[[119 127 151 144]
 [134 115 106 106]
 [114 125 156 138]] 125

[[114 131 138 127 125]
 [119 123 139 122 128]
 [132 121 112 157 123]] 121

[[107 121 103 128 110 116]
 [138 114 125 115 142 141]
 [116 119 105 125 113 119]] 119

[[131 118 124 133 124 127]
 [130 126 151 113 126 128]
 [130 129 122 139 130 127]] 129

[[104 114 142 138 153 126 122]
 [127 114 140 141 139 142 123]
 [122 112 137 139 104 137 125]] 112

[[130 115 120 127 128 120 119]
 [136 141 143 120 133 143 140]
 [130 151 141 123 131 143 142]] 151

[[129 134 136 118 145]
 [157 133 123 132 137]
 [141 131 124 147 130]] 131

[[128 128 128 128 127 128 129]
 [114 117 134 132 117 100 130]
 [106 111 131 122 106 105 118]] 111

[[126 134 113 136 140 137 109]
 [133 136 117 128 108 115 141]
 [140 129 131 122 106 113 145]] 129
---
[156 137 122 104] => 156, 104

[131 113 137 115 116 105] => 131, 105

[119 122 112 154 121 138] => 119, 138

[[130 127 137 127 127 128 125]
 [135 131 128 132 127 130 128]
 [146 134 120 104 117 121 109]] => 130, 109

[117 122 150 112 134 140 113] => 117, 113

[137 140 134 106 122 142 134] => 137, 134

[121 153 130 132 153] => 121, 153

[121 116 113 133 102 117] => 121, 117
---
[152 141 147 121 142] ⇒ 147, 152
[122 126 116 106 150 136 146] ⇒ 106, 150
[151 134 134 144 145] ⇒ 134, 151
[153 109 152 120 150 148 102] ⇒ 120, 153
[109 102 123 102 119] ⇒ 123, 123
[143 116 155 105 118 150 129] ⇒ 105, 155
---
[111 146 107 103]	111

[144 154 119 123 124 140 137]	124

[[130 118 130 122 121 125]
 [130 118 132 108 116 123]
 [136 102 130 121 114 131]]	114

[107 103 128 100 133 151 115]	107

[[132 115 137 111 136 122 141]
 [152 133 130 132 157 130 133]]	122

[[143 121 120 114 118]
 [133 128 141 106 138]
 [132 128 142 105 139]]	114

[[122 110 125 123]
 [124 105 129 126]]	122
---
156  142  141  130  148
113  124  137  129  122
Answer: 142

138  103  116  109  114  146 Answer: 116

102  104  103  149  124  117
120  144  113  119  138  137
Answer: 138

134  121  137  125  101 Answer: 125

113  123  129  124  155  137 Answer: 129

102  133  150  116 Answer: 116

103  134  105  137  133  128 Answer: 133

124  129  131  130  152
130  129  132  139  124
Answer: 132
---
[[136 150 131 109 116 146 124]
 [143 127 107 119 137 132 128]] Answer: 131

[122 155 155 104] Answer: 155

[100 102 118 115 149] Answer: 118

[120 125 121 155 135] Answer: 121

[120 110 105 137 128 139] Answer: 105

[[ 99 121 136 146]
 [132 111 105 119]] Answer: 136

[154 140  98 125  99] Answer: 98

[[147 118 151 113 125 110 132]
 [142 112 135 118 104 112 144]] Answer: 151
---
[[122, 155, 128, 133],
 [121, 155, 137, 133],
 [125, 128, 135, 130]] out 128

[[118, 119, 135, 133, 126, 131, 126],
 [142, 152, 127, 136, 151, 115, 138],
 [129, 111, 131, 114, 120, 122, 114]] out 120

[[150, 128, 109, 142],
 [139, 131, 113, 118],
 [125, 127, 124, 135]] out 127

[[110, 130, 105, 138, 136],
 [127, 127, 126, 138, 135],
 [145, 125, 146, 140, 140]] out 146

[[104, 133, 105, 128, 134, 146],
 [152, 137, 119, 121, 155, 122],
 [146, 105, 115, 111, 143, 121]] out 111

[[141, 126, 124, 115, 132],
 [141, 117, 128, 121, 132],
 [108, 103, 133, 132, 122]] out 133

[[135, 125, 134, 132, 133],
 [137, 122, 124, 134, 111],
 [137, 125, 120, 136, 103]] out 120
---
[113 152 142 112 128 121 125] Out: 112, 152

[125 123 136 103 112] Out: 136, 136

[[112 132 133 117 133 143 136]
 [137 150 108 147 132 141 143]
 [109 112 132 122 143 137 133]] Out: 147, 150

[[146 129 129 122 154 138 141]
 [157 120 117 149 142 141 134]
 [105 124 114 101 130 121 126]] Out: 149, 157

[[142 124 123 122 139 147 153]
 [113 133 120 132 126 125 122]
 [134 123 124 144 136 127 142]] Out: 132, 153

[[133 131 131 127 127]
 [126 137 131 127 126]
 [155 110 126 128 132]] Out: 131, 155
---
[121 123 119 102] 121

[[149 150 108 105]
 [150 107 150 106]] 107

[145 104 147 135] 145

[140 145 104 151 126] 140

[116 125 142 121 137 151] 125

[106 136 131 134  99 121] 121
---
[[129 132 136 126 124 118 136]
 [140 134 131 122 133 122 129]
 [105 101 102 105 101  99 151]] → 140

[[111 106 104 104 148 106]
 [152 153 155 157  98 157]] → 111

[[134 136 125 112]
 [115 138 120 127]
 [134 150 130 135]] → 115

[[130 121 137  99 127 133]
 [128 121 139 105 130 135]] → 130

[[138 147 145 142 139 147 110]
 [126 121 120 119 127 119 131]
 [142 149 146 138 143 148 105]] → 126

[[116 149 125 149 109 112]
 [143 121 130 121 139 139]
 [144 110 129 110 146 147]] → 143
